Below are the code and all the weights of a small trained network. Each question names an input and a class and asks about switching units off, where a switched-off unit gives its printed mean instead of its output.

import numpy as np


def w(rows, s, z=0):
    codes = np.array(rows[::2]) - 128.0
    scale = np.full(codes.shape[1], s)
    scale[-1] = z or s
    return codes * scale


def f(y):
    return y / 2 * (1 + np.tanh(0.7978845608 * (y + 0.044715 * y**3)))


def log_softmax(a):
    a = a - a.max(-1, keepdims=True)
    return a - np.log(np.exp(a).sum(-1, keepdims=True))


def net(x, mask):
    res = np.array(x, float).reshape(1, 8) / 4 @ E
    y = f(res @ A[0][:, :-1].T + A[0][:, -1])
    res = res + np.where(mask, y, B[0][:, -1]) @ B[0][:, :-1]
    return log_softmax(res[-1] @ U[:, :-1].T + U[:, -1])


A, B = {}, {}
E = w([
[46,82,180,175,30,60,177,13,253,219],'x0',
[227,99,123,128,38,100,176,202,251,32],'x1',
[123,169,130,102,100,142,86,134,138,152],'x2',
[126,126,121,117,125,167,176,143,140,143],'x3',
[119,145,122,147,44,159,194,172,185,89],'x4',
[227,120,168,210,52,87,127,132,94,90],'x5',
[211,164,151,114,88,133,99,127,122,158],'x6',
[148,245,21,213,126,11,112,136,147,191],'x7',
],0.0064)
A[0] = w([
[154,245,29,166,169,35,169,121,136,151,57],'n0',
[109,151,121,19,16,84,206,66,110,186,62],'n1',
[156,40,104,128,144,125,122,128,189,180,63],'n2',
[64,83,121,193,69,253,199,195,194,185,252],'n3',
[139,65,245,101,142,249,98,51,131,26,87],'n4',
[124,190,97,90,136,150,82,205,65,41,75],'n5',
[92,128,196,88,80,58,111,43,193,162,162],'n6',
[167,143,50,93,140,171,100,144,72,72,81],'n7',
],0.0057,0.0033)
B[0] = w([
[66,37,12,79,34,137,143,91,113,79,229],'n0',
[147,165,155,115,78,183,216,205,147,105,178],'n1',
[91,131,158,137,115,74,145,153,103,62,136],'n2',
[188,158,140,114,173,166,101,133,161,101,254],'n3',
[57,175,59,100,4,159,61,40,167,196,244],'n4',
[148,117,217,101,197,27,253,139,171,166,203],'n5',
[68,237,222,182,188,190,153,152,109,249,243],'n6',
[82,75,170,193,121,115,245,182,194,175,185],'n7',
],0.007,0.006)
U = w([
[132,121,254,112,164,57,204,178,119,164,48],'0',
[126,102,98,48,67,108,111,95,110,120,56],'1',
[160,145,154,145,178,132,88,160,129,118,253],'2',
],0.0087,0.0038)

Each question gives the input, the list of numbers given to net, and the class t.
The units are the neurons (one row each of A and B). Each row of codes is followed by its name. A weight is (code - 128) times the scale printed after its matrix; where a second scale follows, it is the last column's (A, B and U).
mask holds one flag per neuron, in row order. A switched-off neuron (its flag False) gives its mean, the last column of its row in B, instead of its output. The means were averaged over made-up inputs and are rounded, as every weight is.
A unit's drop is (log p(t) with every unit on - log p(t) with that unit switched off) / (log p(t) with every unit on - log p(t) with every unit switched off).
The circuit of an input: a set's keep is (log p(t) with only the set's units on - log p(t) with every unit switched off) / (log p(t) with every unit on - log p(t) with every unit switched off). Starting from all 8 units, units are removed one at a time, each time the one whose removal leaves the highest keep (on an exact tie, the one counted first), for as long as the keep stays at least 0.8.
circuit, biggest first: the units of the circuit, biggest drop first
top k neurons: the k neurons with the biggest drops, biggest first
drop when u is switched off: that unit's drop, to one decimal
input [3,7,3,8,4,-2,4,-4], class 2: circuit, biggest first	[n3; n5]
input [-6,-6,8,3,-3,5,-2,6], class 0: top 3 neurons	[n5; n7; n4]
input [-8,-7,3,-6,-5,5,-1,7], class 0: circuit, biggest first	[n5]
input [2,6,1,3,4,-5,-8,1], class 2: circuit, biggest first	[n3; n5; n0]
input [0,0,-2,3,-1,4,-2,-4], class 1: top 3 neurons	[n4; n6; n5]
input [-3,-7,2,0,2,-2,7,-7], class 1: top 2 neurons	[n4; n6]
input [-5,8,1,0,-5,0,-4,0], class 0: circuit, biggest first	[n5; n7]
input [-4,-7,0,5,1,8,-4,6], class 1: top 3 neurons	[n0; n6; n3]
input [-4,-6,-1,3,4,-1,1,5], class 1: top 2 neurons	[n0; n6]
input [7,-7,-6,8,8,0,-6,7], class 2: top 2 neurons	[n3; n5]
input [-3,7,-7,-4,-2,7,1,-4], class 1: top 2 neurons	[n4; n6]
input [-8,8,4,6,-7,-3,2,-8], class 0: top 3 neurons	[n5; n7; n0]
input [-5,-7,-1,-4,3,-4,-4,4], class 0: top 2 neurons	[n5; n4]
input [2,8,5,4,-4,7,7,6], class 1: top neuron	[n0]
input [3,7,1,-8,5,-1,0,-4], class 2: circuit, biggest first	[n0; n3; n5]
input [-5,2,-8,4,5,7,3,8], class 1: top 2 neurons	[n0; n6]
input [2,-4,4,-3,8,5,-2,8], class 1: drop when n0 is switched off	0.9
input [-6,-4,3,6,2,8,2,0], class 0: drop when n7 is switched off	0.1
input [-6,-2,2,-5,6,-3,-3,3], class 0: drop when n1 is switched off	0.0
